Below is a small trained network, with its code and all its weights. Each question gives an input and a class and asks what happens when units are switched off, that is, made to give their printed mean instead of their output.

import numpy as np


def w(rows, s, z=0):
    codes = np.array(rows[::2]) - 128.0
    scale = np.full(codes.shape[1], s)
    scale[-1] = z or s
    return codes * scale


def f(y):
    return np.maximum(y, 0)


def log_softmax(a):
    a = a - a.max(-1, keepdims=True)
    return a - np.log(np.exp(a).sum(-1, keepdims=True))


def net(x, mask):
    res = np.array(x, float).reshape(1, 3) / 4 @ E
    y = f(res @ A[0][:, :-1].T + A[0][:, -1])
    res = res + np.where(mask, y, B[0][:, -1]) @ B[0][:, :-1]
    return log_softmax(res[-1] @ U[:, :-1].T + U[:, -1])


A, B = {}, {}
E = w([
[118,153,184,155,117,183,44,176,119,132],'x0',
[129,61,87,77,67,66,154,253,100,121],'x1',
[134,133,129,186,174,79,193,201,128,120],'x2',
],0.011)
A[0] = w([
[136,116,122,92,118,98,157,188,134,137,35],'N0',
[125,145,147,134,130,184,24,19,129,130,88],'N1',
[131,121,103,118,143,79,234,120,118,132,141],'N2',
[131,107,116,64,118,130,107,133,119,133,85],'N3',
[127,129,145,135,114,140,83,251,128,128,47],'N4',
[130,136,137,119,132,156,122,76,107,139,245],'N5',
[135,142,145,146,136,125,105,96,136,133,129],'N6',
[133,143,150,206,182,130,156,146,123,134,43],'N7',
[128,133,121,155,150,138,137,140,130,126,66],'N8',
[131,135,124,149,129,130,94,163,146,106,130],'N9',
[133,119,123,113,121,130,140,132,123,132,177],'N10',
[136,127,120,117,135,143,114,54,128,138,145],'N11',
[127,145,152,170,147,148,105,163,132,128,136],'N12',
[115,122,118,136,126,109,182,136,125,122,149],'N13',
[131,121,125,151,135,119,136,238,114,133,135],'N14',
[129,123,113,110,129,116,120,103,123,138,142],'N15',
[134,121,112,124,140,98,200,145,129,134,156],'N16',
[125,108,105,108,117,118,104,160,136,131,77],'N17',
[123,133,136,118,132,155,82,106,119,132,2],'N18',
[124,116,111,120,143,82,230,142,124,126,150],'N19',
[128,101,114,20,54,131,80,152,126,128,91],'N20',
[130,118,126,106,100,123,104,211,120,125,59],'N21',
[129,157,157,192,169,176,67,22,136,129,158],'N22',
[148,119,123,133,116,128,105,132,133,116,57],'N23',
[131,127,118,115,118,106,102,133,136,129,63],'N24',
[121,131,131,135,120,139,84,99,113,132,66],'N25',
[146,123,123,114,114,126,128,113,154,89,77],'N26',
],0.015,0.0034)
B[0] = w([
[148,142,130,53,85,138,128,131,109,40,186],'N0',
[155,120,142,179,124,115,147,98,238,87,246],'N1',
[161,130,116,141,135,139,207,82,195,130,199],'N2',
[117,134,125,137,98,130,131,134,113,82,163],'N3',
[156,117,129,141,181,128,161,132,61,195,208],'N4',
[125,128,124,157,111,135,98,152,163,107,181],'N5',
[103,129,116,130,102,125,145,118,117,108,162],'N6',
[113,125,129,79,85,130,90,135,124,69,173],'N7',
[165,128,115,107,98,145,117,157,121,109,141],'N8',
[88,132,122,130,124,130,97,103,136,198,154],'N9',
[52,117,136,181,139,143,151,119,115,150,147],'N10',
[108,132,128,115,102,123,92,145,143,112,180],'N11',
[122,123,128,97,131,110,37,137,155,142,166],'N12',
[142,112,123,172,128,140,131,121,173,154,165],'N13',
[55,140,127,151,102,123,2,160,166,138,211],'N14',
[133,131,152,123,135,125,116,129,94,118,145],'N15',
[162,119,131,181,129,145,118,102,181,150,182],'N16',
[172,126,122,96,138,127,155,121,99,120,161],'N17',
[171,131,113,115,132,121,121,125,161,91,159],'N18',
[168,137,147,175,163,108,152,111,207,125,200],'N19',
[17,144,125,150,66,125,156,129,164,85,213],'N20',
[164,118,132,109,166,129,161,98,88,151,193],'N21',
[22,136,116,145,46,134,198,126,129,60,249],'N22',
[140,131,127,100,123,144,124,101,123,110,134],'N23',
[147,121,126,109,109,137,124,129,127,104,138],'N24',
[154,133,121,148,141,133,137,161,157,89,158],'N25',
[157,118,137,131,134,138,119,145,92,109,136],'N26',
],0.024,0.019)
U = w([
[179,133,73,68,136,137,145,153,70,110,30],'0',
[189,108,129,169,217,142,180,65,129,179,141],'1',
[92,162,109,174,60,142,110,98,198,54,177],'2',
[185,133,126,79,147,158,139,92,80,119,2],'3',
[1,158,106,89,38,133,66,174,44,111,88],'4',
[116,120,139,122,182,116,29,159,79,218,161],'5',
],0.0076,0.0027)

Each question gives the input, the list of numbers given to net, and the class t.
The units are the neurons (one row each of A and B). Each row of codes is followed by its name. A weight is (code - 128) times the scale printed after its matrix; where a second scale follows, it is the last column's (A, B and U).
mask holds one flag per neuron, in row order. A switched-off neuron (its flag False) gives its mean, the last column of its row in B, instead of its output. The means were averaged over made-up inputs and are rounded, as every weight is.
A unit's drop is (log p(t) with every unit on - log p(t) with that unit switched off) / (log p(t) with every unit on - log p(t) with every unit switched off).
The circuit of an input: a set's keep is (log p(t) with only the set's units on - log p(t) with every unit switched off) / (log p(t) with every unit on - log p(t) with every unit switched off). Starting from the 12 units with the biggest drops (on a tie, the unit counted first), units are removed one at a time, each time the one whose removal leaves the highest keep (on an exact tie, the one counted first), for as long as the keep stays at least 0.8.
units of the circuit, in order: the units of the circuit, biggest drop first
unit that matters most: the unit with the biggest drop
top k neurons: the k neurons with the biggest drops, biggest first
drop of u: that unit's drop, to one decimal
input [-7,-1,-2], class 1: top 3 neurons	[N22; N20; N14]
input [-1,7,6], class 1: top 3 neurons	[N4; N22; N21]
input [-3,1,2], class 1: units of the circuit, in order	[N22; N20; N1]
input [3,5,6], class 5: unit that matters most	N14
input [-6,-1,-1], class 1: units of the circuit, in order	[N22; N20; N14]
input [3,5,2], class 5: top 2 neurons	[N22; N4]
input [2,8,1], class 4: top 2 neurons	[N14; N1]
input [6,8,2], class 4: top 3 neurons	[N20; N0; N14]
input [-3,6,4], class 1: top 2 neurons	[N22; N21]
input [1,0,3], class 5: top 2 neurons	[N22; N1]
input [8,7,1], class 4: top 2 neurons	[N20; N0]
input [-7,1,2], class 1: drop of N8	0.0
input [3,0,7], class 5: drop of N1	0.1
input [-5,-2,6], class 1: unit that matters most	N22
input [4,1,5], class 5: drop of N22	0.2
input [3,4,2], class 5: drop of N22	0.3
